Below is a small trained network, with its code and all its weights. Each question gives an input and a class and asks what happens when units are switched off, that is, made to give their printed mean instead of their output.

import numpy as np


def w(rows, s, z=0):
    codes = np.array(rows[::2]) - 128.0
    scale = np.full(codes.shape[1], s)
    scale[-1] = z or s
    return codes * scale


def f(y):
    return np.maximum(y, 0)


def log_softmax(a):
    a = a - a.max(-1, keepdims=True)
    return a - np.log(np.exp(a).sum(-1, keepdims=True))


def net(x, mask):
    res = np.array(x, float).reshape(1, 6) / 4 @ E
    y = f(res @ A[0][:, :-1].T + A[0][:, -1])
    res = res + np.where(mask, y, B[0][:, -1]) @ B[0][:, :-1]
    return log_softmax(res[-1] @ U[:, :-1].T + U[:, -1])


A, B = {}, {}
E = w([
[42,57,88,146,10,128,91],'x0',
[122,218,138,161,175,227,56],'x1',
[81,151,181,89,81,6,7],'x2',
[28,145,221,2,124,176,213],'x3',
[84,32,57,66,246,152,122],'x4',
[193,131,138,49,82,205,91],'x5',
],0.0076)
A[0] = w([
[136,101,85,175,137,91,205,220],'n0',
[80,132,143,98,203,176,147,204],'n1',
[201,172,132,130,163,135,236,146],'n2',
[59,48,190,33,56,159,176,171],'n3',
[114,159,124,94,115,173,34,222],'n4',
[98,69,87,140,180,24,67,223],'n5',
[144,198,254,155,84,92,65,159],'n6',
[73,50,85,151,65,111,114,190],'n7',
[205,103,73,174,135,183,132,157],'n8',
[90,84,162,33,100,94,226,228],'n9',
[138,137,91,115,164,220,153,171],'n10',
[109,201,177,106,146,97,70,208],'n11',
[130,124,152,70,242,116,137,200],'n12',
[198,119,73,123,141,177,123,146],'n13',
[220,88,71,201,120,104,139,211],'n14',
[99,177,192,130,152,251,118,184],'n15',
[136,111,128,126,104,74,29,191],'n16',
[206,239,149,123,129,146,184,252],'n17',
[202,111,103,85,204,147,176,254],'n18',
[47,84,92,160,108,168,31,187],'n19',
[112,164,102,209,69,96,74,231],'n20',
],0.009,0.0048)
B[0] = w([
[100,12,103,206,132,128,86,197],'n0',
[67,163,96,143,227,134,131,211],'n1',
[73,102,234,205,140,189,104,203],'n2',
[88,74,175,45,81,184,231,247],'n3',
[232,208,90,24,146,122,180,205],'n4',
[67,105,77,120,167,7,86,233],'n5',
[217,217,198,185,42,44,212,230],'n6',
[83,99,47,100,54,116,119,215],'n7',
[216,83,140,139,122,221,39,199],'n8',
[22,40,170,76,31,143,175,244],'n9',
[149,126,103,116,194,254,143,204],'n10',
[167,175,189,103,140,47,154,206],'n11',
[74,129,181,93,230,75,92,211],'n12',
[196,98,161,91,147,199,53,184],'n13',
[200,20,121,181,91,93,30,221],'n14',
[145,208,90,117,212,219,237,220],'n15',
[141,170,94,66,82,53,115,215],'n16',
[139,148,239,200,155,181,128,225],'n17',
[88,99,190,99,202,202,48,224],'n18',
[155,148,34,74,104,99,147,217],'n19',
[201,161,58,175,34,80,149,232],'n20',
],0.0074,0.012)
U = w([
[160,174,27,53,60,90,85,2],'0',
[155,189,65,65,214,217,160,181],'1',
[137,40,13,244,86,90,90,119],'2',
[46,25,147,35,30,154,201,162],'3',
[220,254,242,168,70,88,183,157],'4',
[204,33,186,125,141,201,15,105],'5',
[47,101,135,67,221,23,68,169],'6',
[37,147,180,205,191,187,155,38],'7',
],0.0084,0.0056)

Each question gives the input, the list of numbers given to net, and the class t.
The units are the neurons (one row each of A and B). Each row of codes is followed by its name. A weight is (code - 128) times the scale printed after its matrix; where a second scale follows, it is the last column's (A, B and U).
mask holds one flag per neuron, in row order. A switched-off neuron (its flag False) gives its mean, the last column of its row in B, instead of its output. The means were averaged over made-up inputs and are rounded, as every weight is.
A unit's drop is (log p(t) with every unit on - log p(t) with that unit switched off) / (log p(t) with every unit on - log p(t) with every unit switched off).
The circuit of an input: a set's keep is (log p(t) with only the set's units on - log p(t) with every unit switched off) / (log p(t) with every unit on - log p(t) with every unit switched off). Starting from the 12 units with the biggest drops (on a tie, the unit counted first), units are removed one at a time, each time the one whose removal leaves the highest keep (on an exact tie, the one counted first), for as long as the keep stays at least 0.8.
units of the circuit, in order: the units of the circuit, biggest drop first
unit that matters most: the unit with the biggest drop
top k neurons: the k neurons with the biggest drops, biggest first
drop when u is switched off: that unit's drop, to one decimal
input [5,-3,7,-3,-6,1], class 0: unit that matters most	n7
input [-1,1,-4,2,7,-2], class 7: units of the circuit, in order	n4, n16, n1
input [4,-6,-4,-7,-8,7], class 2: top 2 neurons	n20, n18
input [-3,-4,-8,7,6,2], class 7: units of the circuit, in order	n1, n2
input [-5,1,8,2,1,-4], class 4: top 3 neurons	n6, n11, n18
input [4,7,7,3,2,-3], class 0: top 3 neurons	n19, n17, n2
input [2,-3,1,-2,7,2], class 6: top 2 neurons	n5, n20
input [-6,-5,-3,-8,8,-8], class 5: top 2 neurons	n18, n14
input [4,-3,-7,0,6,-7], class 2: top 2 neurons	n0, n14
input [5,8,7,6,8,0], class 1: top 2 neurons	n4, n15
input [-4,-8,7,0,-2,3], class 4: top 2 neurons	n6, n11
input [1,5,-3,8,0,4], class 1: drop when n15 is switched off	0.3
input [3,-2,7,1,-5,5], class 4: drop when n6 is switched off	0.4
input [5,-2,7,-4,-4,-5], class 0: drop when n16 is switched off	0.4
input [3,2,-7,-4,-6,-2], class 5: unit that matters most	n8
